Below are the code and all the weights of a small trained network. Each question names an input and a class and asks about switching units off, where a switched-off unit gives its printed mean instead of its output.

import numpy as np


def w(rows, s, z=0):
    codes = np.array(rows[::2]) - 128.0
    scale = np.full(codes.shape[1], s)
    scale[-1] = z or s
    return codes * scale


def f(y):
    return np.maximum(y, 0)


def log_softmax(a):
    a = a - a.max(-1, keepdims=True)
    return a - np.log(np.exp(a).sum(-1, keepdims=True))


def net(x, mask):
    res = np.array(x, float).reshape(1, 7) / 4 @ E
    y = f(res @ A[0][:, :-1].T + A[0][:, -1])
    res = res + np.where(mask, y, B[0][:, -1]) @ B[0][:, :-1]
    return log_softmax(res[-1] @ U[:, :-1].T + U[:, -1])


A, B = {}, {}
E = w([
[133,142,87,155,2,134,141],'x0',
[171,68,192,83,149,154,209],'x1',
[55,141,176,196,130,38,144],'x2',
[108,167,115,136,117,138,251],'x3',
[104,8,154,209,93,170,134],'x4',
[39,95,116,212,152,143,116],'x5',
[130,244,166,208,135,157,135],'x6',
],0.0081)
A[0] = w([
[57,171,184,134,215,82,109,254],'n0',
[171,14,82,122,100,120,171,236],'n1',
[144,203,209,126,221,84,183,193],'n2',
[142,134,83,134,51,91,161,193],'n3',
[169,212,194,254,219,164,134,207],'n4',
[140,169,137,161,196,81,110,78],'n5',
[135,180,107,60,190,185,100,106],'n6',
[57,122,161,229,18,160,110,208],'n7',
[139,105,155,157,90,96,145,111],'n8',
[44,97,64,132,49,90,109,201],'n9',
[139,74,198,162,128,173,126,171],'n10',
[127,126,109,197,103,103,127,150],'n11',
[125,155,118,228,124,188,122,155],'n12',
[189,220,133,132,145,154,177,173],'n13',
[112,27,199,111,186,85,128,200],'n14',
[174,188,109,68,91,112,64,217],'n15',
[158,146,93,112,170,84,41,125],'n16',
],0.0094,0.004)
B[0] = w([
[132,151,64,113,203,163,159,231],'n0',
[142,50,66,96,132,152,176,232],'n1',
[118,86,74,114,214,229,203,225],'n2',
[96,105,218,36,120,113,174,181],'n3',
[121,117,60,86,116,93,143,251],'n4',
[113,131,74,145,186,117,121,173],'n5',
[158,127,154,86,134,156,129,188],'n6',
[47,115,64,141,63,80,162,243],'n7',
[149,144,144,40,90,123,120,156],'n8',
[96,181,122,77,95,131,135,207],'n9',
[159,102,111,107,133,117,157,197],'n10',
[91,154,109,108,89,102,109,174],'n11',
[57,131,92,98,97,124,134,198],'n12',
[134,90,83,49,193,155,181,203],'n13',
[186,97,98,2,166,196,158,235],'n14',
[139,166,155,90,150,160,146,219],'n15',
[108,183,169,160,162,177,39,194],'n16',
],0.0098,0.011)
U = w([
[144,105,207,126,150,97,140,13],'0',
[168,86,105,71,193,199,229,202],'1',
[102,135,83,145,112,112,131,105],'2',
[105,121,166,96,2,61,222,172],'3',
[164,198,187,101,184,188,44,79],'4',
[182,112,151,204,138,115,156,4],'5',
],0.0095,0.0025)

Each question gives the input, the list of numbers given to net, and the class t.
The units are the neurons (one row each of A and B). Each row of codes is followed by its name. A weight is (code - 128) times the scale printed after its matrix; where a second scale follows, it is the last column's (A, B and U).
mask holds one flag per neuron, in row order. A switched-off neuron (its flag False) gives its mean, the last column of its row in B, instead of its output. The means were averaged over made-up inputs and are rounded, as every weight is.
A unit's drop is (log p(t) with every unit on - log p(t) with that unit switched off) / (log p(t) with every unit on - log p(t) with every unit switched off).
The circuit of an input: a set's keep is (log p(t) with only the set's units on - log p(t) with every unit switched off) / (log p(t) with every unit on - log p(t) with every unit switched off). Starting from the 12 units with the biggest drops (on a tie, the unit counted first), units are removed one at a time, each time the one whose removal leaves the highest keep (on an exact tie, the one counted first), for as long as the keep stays at least 0.8.
circuit, biggest first: the units of the circuit, biggest drop first
most important unit: the unit with the biggest drop
k most important neurons: the k neurons with the biggest drops, biggest first
drop when u is switched off: that unit's drop, to one decimal
input [-8,-4,2,-7,4,-8,2], class 4: circuit, biggest first	n16, n1
input [7,6,4,-3,-5,8,7], class 3: most important unit	n7
input [3,-6,5,2,-4,5,2], class 2: 2 most important neurons	n0, n5
input [-3,1,-7,-4,-5,-3,-5], class 4: 2 most important neurons	n16, n2
input [3,-7,6,-8,-7,3,7], class 2: 2 most important neurons	n7, n4
input [1,-5,1,-6,-6,-6,6], class 4: 2 most important neurons	n16, n1
input [6,-7,0,-5,-5,6,-5], class 2: 2 most important neurons	n16, n7
input [-1,-6,2,-3,0,-2,4], class 2: drop when n14 is switched off	0.2
input [7,-2,-4,-8,0,-3,4], class 4: drop when n15 is switched off	0.1
input [1,-6,-5,-8,-5,2,0], class 4: drop when n0 is switched off	0.0
input [-2,-2,3,-1,-7,6,-6], class 4: drop when n16 is switched off	0.2
